Below are the code and all the weights of a small trained network. Each question names an input and a class and asks about switching units off, where a switched-off unit gives its printed mean instead of its output.

import numpy as np


def w(rows, s, z=0):
    codes = np.array(rows[::2]) - 128.0
    scale = np.full(codes.shape[1], s)
    scale[-1] = z or s
    return codes * scale


def f(y):
    return np.maximum(y, 0)


def log_softmax(a):
    a = a - a.max(-1, keepdims=True)
    return a - np.log(np.exp(a).sum(-1, keepdims=True))


def net(x, mask):
    res = np.array(x, float).reshape(1, 7) / 4 @ E
    y = f(res @ A[0][:, :-1].T + A[0][:, -1])
    res = res + np.where(mask, y, B[0][:, -1]) @ B[0][:, :-1]
    return log_softmax(res[-1] @ U[:, :-1].T + U[:, -1])


A, B = {}, {}
E = w([
[180,124,245,63,170],'x0',
[37,208,210,135,161],'x1',
[137,125,89,204,235],'x2',
[3,62,140,3,175],'x3',
[120,81,239,165,28],'x4',
[116,231,74,79,80],'x5',
[172,58,136,115,96],'x6',
],0.0054)
A[0] = w([
[149,125,132,132,145,71],'neuron 1',
[137,121,135,138,152,87],'neuron 2',
[103,173,130,124,170,20],'neuron 3',
[120,100,167,84,98,209],'neuron 4',
[88,164,165,143,163,137],'neuron 5',
[63,146,159,109,115,65],'neuron 6',
[44,139,171,108,116,3],'neuron 7',
[142,158,114,119,100,46],'neuron 8',
[87,117,66,117,141,48],'neuron 9',
[157,121,156,109,122,161],'neuron 10',
[109,129,151,147,103,45],'neuron 11',
[137,145,117,136,106,99],'neuron 12',
[123,128,122,131,113,30],'neuron 13',
[110,123,72,124,140,12],'neuron 14',
[63,131,155,113,111,18],'neuron 15',
[102,139,92,128,138,122],'neuron 16',
[136,113,131,111,108,76],'neuron 17',
[109,174,122,131,145,5],'neuron 18',
[115,116,70,117,111,61],'neuron 19',
[120,124,136,89,117,65],'neuron 20',
[132,122,126,252,65,9],'neuron 21',
[82,154,84,140,157,106],'neuron 22',
[117,115,130,101,111,121],'neuron 23',
[117,109,153,96,114,110],'neuron 24',
[109,130,141,123,124,80],'neuron 25',
[142,186,100,110,75,39],'neuron 26',
[172,129,117,120,151,11],'neuron 27',
[130,113,135,141,141,64],'neuron 28',
[91,122,112,114,121,11],'neuron 29',
[144,118,127,163,113,76],'neuron 30',
[155,100,135,137,145,93],'neuron 31',
[137,156,113,121,105,54],'neuron 32',
[111,115,128,143,129,74],'neuron 33',
[165,110,146,152,176,45],'neuron 34',
[111,116,139,136,130,61],'neuron 35',
[167,108,135,128,142,155],'neuron 36',
[134,117,124,181,106,20],'neuron 37',
[110,123,139,144,140,111],'neuron 38',
[89,180,131,142,164,9],'neuron 39',
[147,115,147,142,169,67],'neuron 40',
[167,166,102,161,69,47],'neuron 41',
[115,151,137,131,153,58],'neuron 42',
[144,173,128,123,114,11],'neuron 43',
],0.019,0.0046)
B[0] = w([
[122,156,130,142,122,139],'neuron 1',
[132,173,126,129,119,144],'neuron 2',
[187,136,142,148,86,176],'neuron 3',
[88,157,157,101,192,254],'neuron 4',
[177,160,188,150,94,215],'neuron 5',
[140,90,185,120,170,212],'neuron 6',
[132,104,196,75,149,222],'neuron 7',
[111,153,131,82,99,155],'neuron 8',
[172,108,92,100,176,194],'neuron 9',
[79,145,94,121,169,189],'neuron 10',
[148,102,166,118,98,154],'neuron 11',
[104,111,130,103,103,156],'neuron 12',
[126,108,126,127,115,129],'neuron 13',
[141,127,71,109,164,169],'neuron 14',
[149,104,170,89,158,194],'neuron 15',
[180,112,103,121,149,184],'neuron 16',
[104,130,123,138,160,151],'neuron 17',
[185,135,147,145,83,160],'neuron 18',
[124,48,86,101,124,176],'neuron 19',
[111,151,147,154,143,167],'neuron 20',
[90,4,151,240,136,245],'neuron 21',
[220,117,95,124,146,215],'neuron 22',
[112,134,131,127,165,173],'neuron 23',
[126,146,151,139,163,192],'neuron 24',
[128,124,142,118,128,147],'neuron 25',
[105,160,120,23,66,193],'neuron 26',
[116,199,91,152,115,145],'neuron 27',
[126,152,140,103,120,139],'neuron 28',
[145,91,146,114,175,151],'neuron 29',
[94,117,119,167,141,164],'neuron 30',
[115,183,123,150,139,165],'neuron 31',
[119,156,124,81,112,152],'neuron 32',
[152,127,133,104,128,138],'neuron 33',
[126,226,130,162,117,171],'neuron 34',
[149,138,136,112,126,139],'neuron 35',
[91,180,103,153,135,180],'neuron 36',
[110,96,127,187,154,166],'neuron 37',
[149,165,127,128,120,152],'neuron 38',
[201,132,150,154,87,182],'neuron 39',
[145,196,143,139,115,160],'neuron 40',
[43,111,107,73,47,209],'neuron 41',
[151,132,137,144,101,151],'neuron 42',
[122,171,145,97,89,151],'neuron 43',
],0.031,0.0082)
U = w([
[151,134,202,103,138,3],'0',
[112,106,94,88,2,178],'1',
[98,70,107,212,53,178],'2',
[109,163,142,123,160,226],'3',
[107,147,124,138,155,99],'4',
[249,119,115,156,30,76],'5',
[206,96,14,96,126,32],'6',
[144,201,108,192,77,168],'7',
],0.0065,0.0027)

Each question gives the input, the list of numbers given to net, and the class t.
The units are the neurons (one row each of A and B). Each row of codes is followed by its name. A weight is (code - 128) times the scale printed after its matrix; where a second scale follows, it is the last column's (A, B and U).
mask holds one flag per neuron, in row order. A switched-off neuron (its flag False) gives its mean, the last column of its row in B, instead of its output. The means were averaged over made-up inputs and are rounded, as every weight is.
A unit's drop is (log p(t) with every unit on - log p(t) with that unit switched off) / (log p(t) with every unit on - log p(t) with every unit switched off).
The circuit of an input: a set's keep is (log p(t) with only the set's units on - log p(t) with every unit switched off) / (log p(t) with every unit on - log p(t) with every unit switched off). Starting from the 12 units with the biggest drops (on a tie, the unit counted first), units are removed one at a time, each time the one whose removal leaves the highest keep (on an exact tie, the one counted first), for as long as the keep stays at least 0.8.
units of the circuit, in order: the units of the circuit, biggest drop first
top k neurons: the k neurons with the biggest drops, biggest first
drop when u is switched off: that unit's drop, to one decimal
input [1,5,8,-8,6,-6,3], class 2: units of the circuit, in order : neuron 21
input [-6,2,-2,-1,2,1,-6], class 5: units of the circuit, in order : neuron 22; neuron 4
input [4,-8,1,1,-5,1,5], class 7: units of the circuit, in order : neuron 27; neuron 7; neuron 36
input [-3,-8,-2,2,1,6,-1], class 1: units of the circuit, in order : neuron 26; neuron 41
input [-5,1,-4,-4,-2,-1,-8], class 1: units of the circuit, in order : neuron 41; neuron 26
input [-8,2,-1,-1,-2,-4,1], class 6: units of the circuit, in order : neuron 22; neuron 9; neuron 5
input [-6,5,-4,6,-7,-4,-2], class 6: top 2 neurons : neuron 9; neuron 14
input [3,-4,4,7,-7,-1,-8], class 5: units of the circuit, in order : neuron 3; neuron 4
input [1,-8,7,1,4,6,2], class 2: top 2 neurons : neuron 26; neuron 4
input [-5,7,1,2,3,-3,-7], class 5: top 2 neurons : neuron 39; neuron 4
input [1,-4,-6,0,2,-4,-1], class 3: top 2 neurons : neuron 21; neuron 4
input [-7,-1,8,-8,3,8,-6], class 2: top 2 neurons : neuron 21; neuron 37
input [2,7,1,-8,6,1,-7], class 2: drop when neuron 21 is switched off : 0.8
input [-6,-1,-2,-5,1,6,3], class 1: top neuron : neuron 26
input [-2,3,8,-7,2,-5,-5], class 2: drop when neuron 21 is switched off : 1.6
input [0,-1,1,-2,0,-7,4], class 7: drop when neuron 34 is switched off : 0.2
